Small tables with named rows and columns. After each table, cells are looked up by row and column.

Kosi =
cols = Gep, Divosef, Rubil, Nadov, Fabad, Sif, Kibofe
Dize: [43242, 82400, 63983, 57200, 81809, 63692, 62091]
Posag: [20784, 99596, 75776, 63403, 82819, 62576, 50778]
Tuf: [52935, 82433, 64759, 83205, 83327, 61875, 61347]
Gede: [41519, 94555, 72194, 78014, 88715, 55794, 54214]

What is the Fabad of Posag in Kosi?
82819
What is the Sif of Tuf in Kosi?
61875
What is the Sif of Gede in Kosi?
55794
What is the Sif of Posag in Kosi?
62576
What is the Rubil of Tuf in Kosi?
64759
What is the Gep of Gede in Kosi?
41519
What is the Kibofe of Gede in Kosi?
54214
What is the Kibofe of Posag in Kosi?
50778
What is the Sif of Dize in Kosi?
63692
What is the Divosef of Posag in Kosi?
99596
What is the Nadov of Posag in Kosi?
63403
What is the Fabad of Dize in Kosi?
81809
What is the Fabad of Gede in Kosi?
88715
What is the Fabad of Tuf in Kosi?
83327
What is the Nadov of Gede in Kosi?
78014
What is the Divosef of Tuf in Kosi?
82433
What is the Rubil of Posag in Kosi?
75776
What is the Divosef of Gede in Kosi?
94555

Table Lelofu
         Zom  Dobub  Dugadez   Mezu  Gelapok   Sez  Letozom  Vigakas
Relide  0.39   0.42     0.57   0.09     0.34  0.39     0.59     0.12
Kepave  0.35   0.43     0.74  -0.19     0.30  0.38     0.74    -0.09
Pibuve  0.38   0.43     0.57   0.10     0.33  0.36     0.58     0.14
Nug     0.32   0.44     0.76  -0.19     0.30  0.36     0.72    -0.08
Giri    0.32   0.44     0.90  -0.49     0.22  0.39     0.90    -0.34
Kurati  0.41   0.36     0.22   0.69     0.44  0.40     0.18     0.66
Garilo  0.35   0.49     0.93  -0.50     0.24  0.34     0.90    -0.34
Nasav   0.38   0.37     0.41   0.36     0.37  0.46     0.39     0.39
Mam     0.39   0.38     0.20   0.69     0.45  0.41     0.22     0.65
Kova    0.33   0.48     0.90  -0.52     0.23  0.31     0.91    -0.36
Zotav   0.48   0.38     0.03   0.98     0.50  0.43     0.04     0.89
Tifil   0.32   0.47     0.92  -0.50     0.25  0.35     0.91    -0.33

Kova, Dobub => 0.48
Nug, Zom => 0.32
Giri, Letozom => 0.90
Zotav, Zom => 0.48
Mam, Letozom => 0.22
Nasav, Vigakas => 0.39
Giri, Dugadez => 0.90
Kepave, Gelapok => 0.30
Kova, Gelapok => 0.23
Garilo, Gelapok => 0.24
Relide, Gelapok => 0.34
Kepave, Letozom => 0.74

Ravot
|  | Raban | Gam | Feg | Papozo | Galu |
|---|---|---|---|---|---|
| Lebopu | 125 | 152 | 163 | 56 | 129 |
| Zer | 72 | 85 | 114 | 103 | 113 |
| Nov | 126 | 136 | 174 | 81 | 122 |
| Losulip | 150 | 102 | 175 | 136 | 196 |
| Tele | 121 | 200 | 164 | 99 | 86 |
| Sogip | 90 | 103 | 136 | 71 | 107 |
| Guz | 113 | 115 | 139 | 75 | 138 |
| Gupof | 142 | 108 | 207 | 115 | 134 |
| Lovokir | 133 | 139 | 191 | 82 | 100 |
| Nibimik | 185 | 139 | 192 | 81 | 214 |
| Ked | 169 | 124 | 181 | 134 | 201 |

What is the Feg of Gupof in Ravot? 207
What is the Papozo of Nibimik in Ravot? 81
What is the Feg of Tele in Ravot? 164
What is the Galu of Sogip in Ravot? 107
What is the Feg of Sogip in Ravot? 136
What is the Raban of Ked in Ravot? 169
What is the Raban of Nibimik in Ravot? 185
What is the Galu of Lovokir in Ravot? 100
What is the Raban of Lebopu in Ravot? 125
What is the Papozo of Ked in Ravot? 134
What is the Gam of Ked in Ravot? 124
What is the Feg of Lovokir in Ravot? 191
What is the Raban of Gupof in Ravot? 142
What is the Feg of Zer in Ravot? 114
What is the Feg of Nibimik in Ravot? 192
What is the Papozo of Sogip in Ravot? 71
What is the Gam of Gupof in Ravot? 108
Which row has the largest Raban? Nibimik

Table Vulu
|  | Bolif | Vuk |
|---|---|---|
| Mevukik | 31.3 | 46.8 |
| Lide | -60.9 | -3.6 |
| Mevapa | 39.6 | 29.1 |
| Sab | -38.9 | -15.8 |
| Dalem | 38.8 | 31.9 |
| Rumas | -27.7 | -19.9 |
| Vavuvo | 45.1 | 30.7 |
| Pomalo | -24.1 | -39.4 |
| Kuderol | 51.0 | 35.0 |
| Mero | -20.8 | -44.7 |
| Zisuteb | 49.9 | 16.4 |
| Sul | -24.2 | -60.5 |
| Zuv | 48.4 | -18.0 |
| Rora | -13.7 | -49.4 |

What is the Vuk of Lide in Vulu? -3.6
What is the Bolif of Lide in Vulu? -60.9
What is the Vuk of Mero in Vulu? -44.7
What is the Vuk of Sab in Vulu? -15.8
What is the Vuk of Kuderol in Vulu? 35.0
What is the Vuk of Sul in Vulu? -60.5
What is the Vuk of Mevapa in Vulu? 29.1
What is the Bolif of Mevapa in Vulu? 39.6
What is the Bolif of Zuv in Vulu? 48.4
What is the Vuk of Rumas in Vulu? -19.9
What is the Vuk of Zisuteb in Vulu? 16.4
What is the Vuk of Dalem in Vulu? 31.9
What is the Bolif of Vavuvo in Vulu? 45.1
What is the Vuk of Mevukik in Vulu? 46.8
What is the Vuk of Rora in Vulu? -49.4
What is the Vuk of Pomalo in Vulu? -39.4
What is the Bolif of Pomalo in Vulu? -24.1
What is the Bolif of Rumas in Vulu? -27.7
What is the Bolif of Kuderol in Vulu? 51.0
What is the Vuk of Zuv in Vulu? -18.0

Gasebi
|  | Zir | Puva |
|---|---|---|
| Kel | 5209 | 7035 |
| Lir | 6551 | 5295 |
| Keb | 3977 | 5788 |
| Pefeti | 2714 | 4757 |
| Rur | 5262 | 3757 |
| Zed | 7875 | 2207 |
| Totad | 7715 | 6904 |
| Lis | 7934 | 6407 |
| Buvebis | 5961 | 4327 |
| Vob | 4658 | 7041 |

Keb, Puva => 5788
Rur, Puva => 3757
Keb, Zir => 3977
Pefeti, Zir => 2714
Vob, Puva => 7041
Totad, Puva => 6904
Vob, Zir => 4658
Zed, Puva => 2207
Lir, Puva => 5295
Buvebis, Zir => 5961
Pefeti, Puva => 4757
Totad, Zir => 7715
Lis, Zir => 7934
Kel, Zir => 5209
Rur, Zir => 5262
Kel, Puva => 7035
Buvebis, Puva => 4327
Zed, Zir => 7875
Lis, Puva => 6407
Lir, Zir => 6551

Table Menudit
	Rep	Vul	Zifak
Kodo	46	128	43
Tev	87	174	91
Laf	38	162	65
Simod	72	175	73
Duki	122	179	97
Toz	131	187	116
Tipab	154	191	126
Zonov	142	79	132
Ril	94	157	90
Baga	152	129	193
Duv	195	174	181

Rep of Toz: 131
Zifak of Laf: 65
Rep of Kodo: 46
Zifak of Duki: 97
Zifak of Simod: 73
Zifak of Kodo: 43
Zifak of Duv: 181
Zifak of Toz: 116
Rep of Ril: 94
Vul of Duki: 179

Bibovak.tsv
	Pepigi	Lazef
Daza	7.620	-4.663
Ruf	-5.945	-2.975
Fas	-5.719	-1.868

Pepigi of Ruf: -5.945
Lazef of Ruf: -2.975
Lazef of Fas: -1.868
Pepigi of Fas: -5.719
Lazef of Daza: -4.663
Pepigi of Daza: 7.620
Which row has the largest Pepigi? Daza

Lur:
cols = Bigugi, Zoziba, Gukitog, Nelu, Gukevek
Sofof: [381, 430, 848, 386, 389]
Tefevo: [122, 146, 764, 803, 267]
Siris: [429, 618, 612, 580, 786]
Fevovat: [507, 390, 319, 539, 420]
Daleb: [730, 531, 670, 378, 636]

What is the Bigugi of Siris in Lur? 429
What is the Zoziba of Sofof in Lur? 430
What is the Gukitog of Daleb in Lur? 670
What is the Zoziba of Tefevo in Lur? 146
What is the Gukevek of Daleb in Lur? 636
What is the Nelu of Siris in Lur? 580
What is the Nelu of Fevovat in Lur? 539
What is the Gukevek of Siris in Lur? 786

